Below are the code and all the weights of a small trained network. Each question names an input and a class and asks about switching units off, where a switched-off unit gives its printed mean instead of its output.

import numpy as np


def w(rows, s, z=0):
    codes = np.array(rows[::2]) - 128.0
    scale = np.full(codes.shape[1], s)
    scale[-1] = z or s
    return codes * scale


def norm(h):
    return h / np.sqrt((h * h).mean(-1, keepdims=True) + 1e-5)


def f(y):
    return y / 2 * (1 + np.tanh(0.7978845608 * (y + 0.044715 * y**3)))


def log_softmax(a):
    a = a - a.max(-1, keepdims=True)
    return a - np.log(np.exp(a).sum(-1, keepdims=True))


def net(x, mask):
    res = np.array(x, float).reshape(1, 6) / 4 @ E
    u = 0
    for l in range(2):
        y = f(norm(res) @ A[l][:, :-1].T + A[l][:, -1])
        res = res + np.where(mask[u : u + 3], y, B[l][:, -1]) @ B[l][:, :-1]
        u += 3
    return log_softmax(norm(res)[-1] @ U[:, :-1].T + U[:, -1])


A, B = {}, {}
E = w([
[244,30,70,115,188,141,74,219,221,224,74],'x0',
[160,131,162,54,161,172,63,99,19,84,89],'x1',
[117,26,71,147,7,139,182,198,123,41,81],'x2',
[186,74,193,73,110,106,154,124,90,122,154],'x3',
[103,91,125,100,132,13,112,60,57,180,34],'x4',
[143,204,254,236,155,168,203,203,138,175,25],'x5',
],0.0062)
A[0] = w([
[159,17,50,207,53,171,164,203,45,2,71,3],'0.n0',
[172,176,114,96,146,244,125,220,133,31,212,55],'0.n1',
[102,152,97,55,133,14,95,157,55,134,26,69],'0.n2',
],0.0064,0.0029)
B[0] = w([
[88,117,140,120,156,173,116,151,140,127,171,255],'0.n0',
[160,136,124,153,129,6,114,92,143,174,120,203],'0.n1',
[142,93,146,173,153,72,161,138,133,130,140,215],'0.n2',
],0.021,0.005)
A[1] = w([
[144,152,161,106,235,136,106,67,124,133,172,222],'1.n0',
[77,211,110,62,100,102,185,113,53,58,201,84],'1.n1',
[164,2,106,107,140,157,12,106,167,162,98,251],'1.n2',
],0.007,0.002)
B[1] = w([
[107,50,157,124,115,251,130,100,240,71,139,233],'1.n0',
[204,168,79,76,83,161,148,122,62,174,69,210],'1.n1',
[142,173,140,111,12,155,129,56,42,122,48,253],'1.n2',
],0.011,0.0054)
U = w([
[141,92,120,206,140,28,110,135,130,155,174,114],'0',
[61,99,142,75,171,254,92,159,168,146,187,136],'1',
[127,147,124,134,70,151,191,129,175,93,87,172],'2',
[175,230,89,110,70,193,157,167,66,175,73,1],'3',
[171,172,103,180,112,177,154,155,117,75,108,146],'4',
],0.0083,0.0024)

Each question gives the input, the list of numbers given to net, and the class t.
The units are the neurons (one row each of A and B). Each row of codes is followed by its name. A weight is (code - 128) times the scale printed after its matrix; where a second scale follows, it is the last column's (A, B and U).
mask holds one flag per neuron, layer by layer. A switched-off neuron (its flag False) gives its mean, the last column of its row in B, instead of its output. The means were averaged over made-up inputs and are rounded, as every weight is.
A unit's drop is (log p(t) with every unit on - log p(t) with that unit switched off) / (log p(t) with every unit on - log p(t) with every unit switched off).
The circuit of an input: a set's keep is (log p(t) with only the set's units on - log p(t) with every unit switched off) / (log p(t) with every unit on - log p(t) with every unit switched off). Starting from all 6 units, units are removed one at a time, each time the one whose removal leaves the highest keep (on an exact tie, the one counted first), for as long as the keep stays at least 0.8.
units of the circuit, in order: the units of the circuit, biggest drop first
unit that matters most: the unit with the biggest drop
k most important neurons: the k neurons with the biggest drops, biggest first
k most important neurons of layer l: the k neurons of layer l with the biggest drops, biggest first
drop of u: that unit's drop, to one decimal
input [8,8,-3,-8,-7,-4], class 2: unit that matters most	1.n2
input [6,-1,4,7,3,-1], class 3: 2 most important neurons	1.n2, 1.n0
input [7,-4,4,-8,-3,-3], class 3: units of the circuit, in order	1.n2, 1.n0
input [-6,-5,-7,-7,2,6], class 1: units of the circuit, in order	1.n2, 0.n1
input [3,-5,-5,-8,2,0], class 1: 4 most important neurons	0.n1, 1.n1, 0.n2, 1.n0
input [-8,-7,-3,1,-3,1], class 3: units of the circuit, in order	1.n1, 0.n2
input [-1,-1,-5,-4,4,4], class 1: 2 most important neurons	0.n1, 1.n0
input [5,-4,-4,-7,4,1], class 3: units of the circuit, in order	1.n2, 0.n1
input [4,7,-5,4,-6,5], class 2: units of the circuit, in order	1.n0, 0.n1
input [-2,-1,5,1,8,1], class 0: 2 most important neurons	0.n2, 1.n0
input [-5,-2,-2,6,-6,-6], class 0: 2 most important neurons	0.n1, 1.n2
input [5,4,-4,-2,3,-8], class 4: 2 most important neurons	1.n2, 0.n0
input [-4,2,-6,-1,1,1], class 1: 2 most important neurons of layer 1	1.n0, 1.n2
input [2,-3,-8,-6,4,-1], class 1: units of the circuit, in order	1.n0
input [-6,3,7,1,4,5], class 1: 2 most important neurons	0.n0, 1.n2
input [-8,-3,6,6,3,7], class 3: 2 most important neurons	1.n1, 1.n0
input [-7,1,-3,4,1,-3], class 3: 2 most important neurons	1.n1, 0.n0
input [-6,-2,-5,8,3,-1], class 3: 2 most important neurons	1.n1, 0.n0
input [-8,-3,3,1,3,-1], class 3: 2 most important neurons of layer 1	1.n1, 1.n0
input [-2,6,7,-6,3,-3], class 1: unit that matters most	0.n0
input [-4,-6,6,-5,-8,-4], class 0: 2 most important neurons	0.n1, 1.n0
input [-7,3,3,2,8,7], class 0: 3 most important neurons	0.n2, 1.n2, 1.n0
input [0,4,0,0,7,6], class 0: 2 most important neurons	0.n2, 1.n2
input [6,5,4,8,-5,-3], class 3: 2 most important neurons of layer 0	0.n2, 0.n1
input [-8,1,2,0,3,-2], class 3: 2 most important neurons	1.n1, 0.n1
input [3,-5,-4,-1,-7,-6], class 0: 2 most important neurons of layer 0	0.n1, 0.n0
input [-8,6,1,-7,1,0], class 3: most important neuron of layer 1	1.n1
input [2,-2,-3,-7,-7,-2], class 0: drop of 0.n1	0.8
input [1,3,8,7,2,2], class 1: drop of 0.n0	0.9
